Below are the code and all the weights of a small trained network. Each question names an input and a class and asks about switching units off, where a switched-off unit gives its printed mean instead of its output.

import numpy as np


def w(rows, s, z=0):
    codes = np.array(rows[::2]) - 128.0
    scale = np.full(codes.shape[1], s)
    scale[-1] = z or s
    return codes * scale


def norm(h):
    return h / np.sqrt((h * h).mean(-1, keepdims=True) + 1e-5)


def f(y):
    return y / 2 * (1 + np.tanh(0.7978845608 * (y + 0.044715 * y**3)))


def log_softmax(a):
    a = a - a.max(-1, keepdims=True)
    return a - np.log(np.exp(a).sum(-1, keepdims=True))


def net(x, mask):
    res = np.array(x, float).reshape(1, 5) / 4 @ E
    u = 0
    for l in range(2):
        y = f(norm(res) @ A[l][:, :-1].T + A[l][:, -1])
        res = res + np.where(mask[u : u + 7], y, B[l][:, -1]) @ B[l][:, :-1]
        u += 7
    return log_softmax(norm(res)[-1] @ U[:, :-1].T + U[:, -1])


A, B = {}, {}
E = w([
[90,69,149,105,140,149],'x0',
[63,151,151,131,173,72],'x1',
[100,139,211,2,84,80],'x2',
[141,38,167,68,230,117],'x3',
[103,107,169,157,130,117],'x4',
],0.0082)
A[0] = w([
[174,52,117,111,161,237,38],'0.n1',
[150,167,126,173,186,149,115],'0.n2',
[161,214,120,152,44,150,61],'0.n3',
[152,114,90,206,131,174,108],'0.n4',
[124,139,121,176,122,104,111],'0.n5',
[3,132,122,245,99,142,3],'0.n6',
[155,135,111,175,229,133,10],'0.n7',
],0.013,0.0047)
B[0] = w([
[133,87,69,67,34,170,220],'0.n1',
[82,78,133,161,120,107,193],'0.n2',
[201,187,132,158,84,103,254],'0.n3',
[115,132,177,84,151,109,255],'0.n4',
[132,98,107,117,153,154,167],'0.n5',
[121,98,177,128,148,252,249],'0.n6',
[148,138,87,175,176,86,199],'0.n7',
],0.018,0.0064)
A[1] = w([
[125,165,67,103,124,149,203],'1.n1',
[65,126,169,46,134,89,213],'1.n2',
[90,61,139,142,212,83,188],'1.n3',
[102,111,66,174,179,81,8],'1.n4',
[122,164,199,75,94,160,232],'1.n5',
[44,157,162,161,176,247,58],'1.n6',
[74,171,201,33,180,74,190],'1.n7',
],0.012,0.0019)
B[1] = w([
[101,60,205,147,116,118,146],'1.n1',
[55,207,128,99,106,79,213],'1.n2',
[137,158,49,184,127,76,233],'1.n3',
[109,76,90,205,206,138,167],'1.n4',
[102,130,96,176,213,80,253],'1.n5',
[124,122,232,89,168,253,242],'1.n6',
[59,127,211,50,154,86,231],'1.n7',
],0.013,0.0068)
U = w([
[188,199,133,202,60,80,67],'0',
[76,106,196,167,181,213,202],'1',
[87,71,58,234,196,80,8],'2',
[4,155,180,99,170,43,185],'3',
[109,50,85,89,53,130,142],'4',
],0.013,0.0014)

Each question gives the input, the list of numbers given to net, and the class t.
The units are the neurons (one row each of A and B). Each row of codes is followed by its name. A weight is (code - 128) times the scale printed after its matrix; where a second scale follows, it is the last column's (A, B and U).
mask holds one flag per neuron, layer by layer. A switched-off neuron (its flag False) gives its mean, the last column of its row in B, instead of its output. The means were averaged over made-up inputs and are rounded, as every weight is.
A unit's drop is (log p(t) with every unit on - log p(t) with that unit switched off) / (log p(t) with every unit on - log p(t) with every unit switched off).
The circuit of an input: a set's keep is (log p(t) with only the set's units on - log p(t) with every unit switched off) / (log p(t) with every unit on - log p(t) with every unit switched off). Starting from the 12 units with the biggest drops (on a tie, the unit counted first), units are removed one at a time, each time the one whose removal leaves the highest keep (on an exact tie, the one counted first), for as long as the keep stays at least 0.8.
units of the circuit, in order: the units of the circuit, biggest drop first
unit that matters most: the unit with the biggest drop
top k neurons: the k neurons with the biggest drops, biggest first
top k neurons in layer l: the k neurons of layer l with the biggest drops, biggest first
drop when u is switched off: that unit's drop, to one decimal
input [-8,-2,-2,-2,6], class 0: unit that matters most -> 0.n3
input [0,0,-7,2,3], class 2: top 2 neurons in layer 0 -> [0.n7; 0.n2]
input [-7,8,1,5,-4], class 2: top 2 neurons in layer 1 -> [1.n4; 1.n3]
input [3,-5,7,-6,7], class 0: top 2 neurons -> [0.n4; 0.n3]
input [5,5,5,-7,-8], class 0: units of the circuit, in order -> [0.n3; 0.n4]
input [0,-4,-8,6,5], class 4: top 2 neurons -> [0.n1; 1.n5]
input [4,-7,5,0,6], class 3: top 2 neurons -> [0.n3; 0.n6]
input [-2,-8,5,3,2], class 4: top 2 neurons -> [0.n4; 0.n1]
input [-8,3,-7,-7,-2], class 1: top 3 neurons in layer 1 -> [1.n3; 1.n6; 1.n2]
input [8,6,-3,4,0], class 2: top 2 neurons -> [0.n6; 0.n4]
input [6,8,-1,2,4], class 1: top 2 neurons in layer 0 -> [0.n4; 0.n6]
input [5,0,-8,5,-1], class 2: top 2 neurons in layer 0 -> [0.n7; 0.n6]
input [3,-1,-5,0,-2], class 4: top 2 neurons in layer 0 -> [0.n1; 0.n7]
input [5,1,5,-8,-1], class 0: top neuron in layer 0 -> [0.n3]
input [-5,3,-2,-3,-3], class 0: top 2 neurons -> [0.n3; 1.n6]
input [2,8,-8,7,7], class 2: top 2 neurons -> [0.n7; 1.n3]
input [-2,-3,-6,6,7], class 2: top 2 neurons -> [0.n7; 0.n6]
input [-4,8,-4,-6,-4], class 1: drop when 0.n6 is switched off -> 2.4
input [4,-1,-4,2,3], class 4: drop when 0.n1 is switched off -> 1.0
input [0,-8,1,-1,-6], class 0: units of the circuit, in order -> [0.n3]
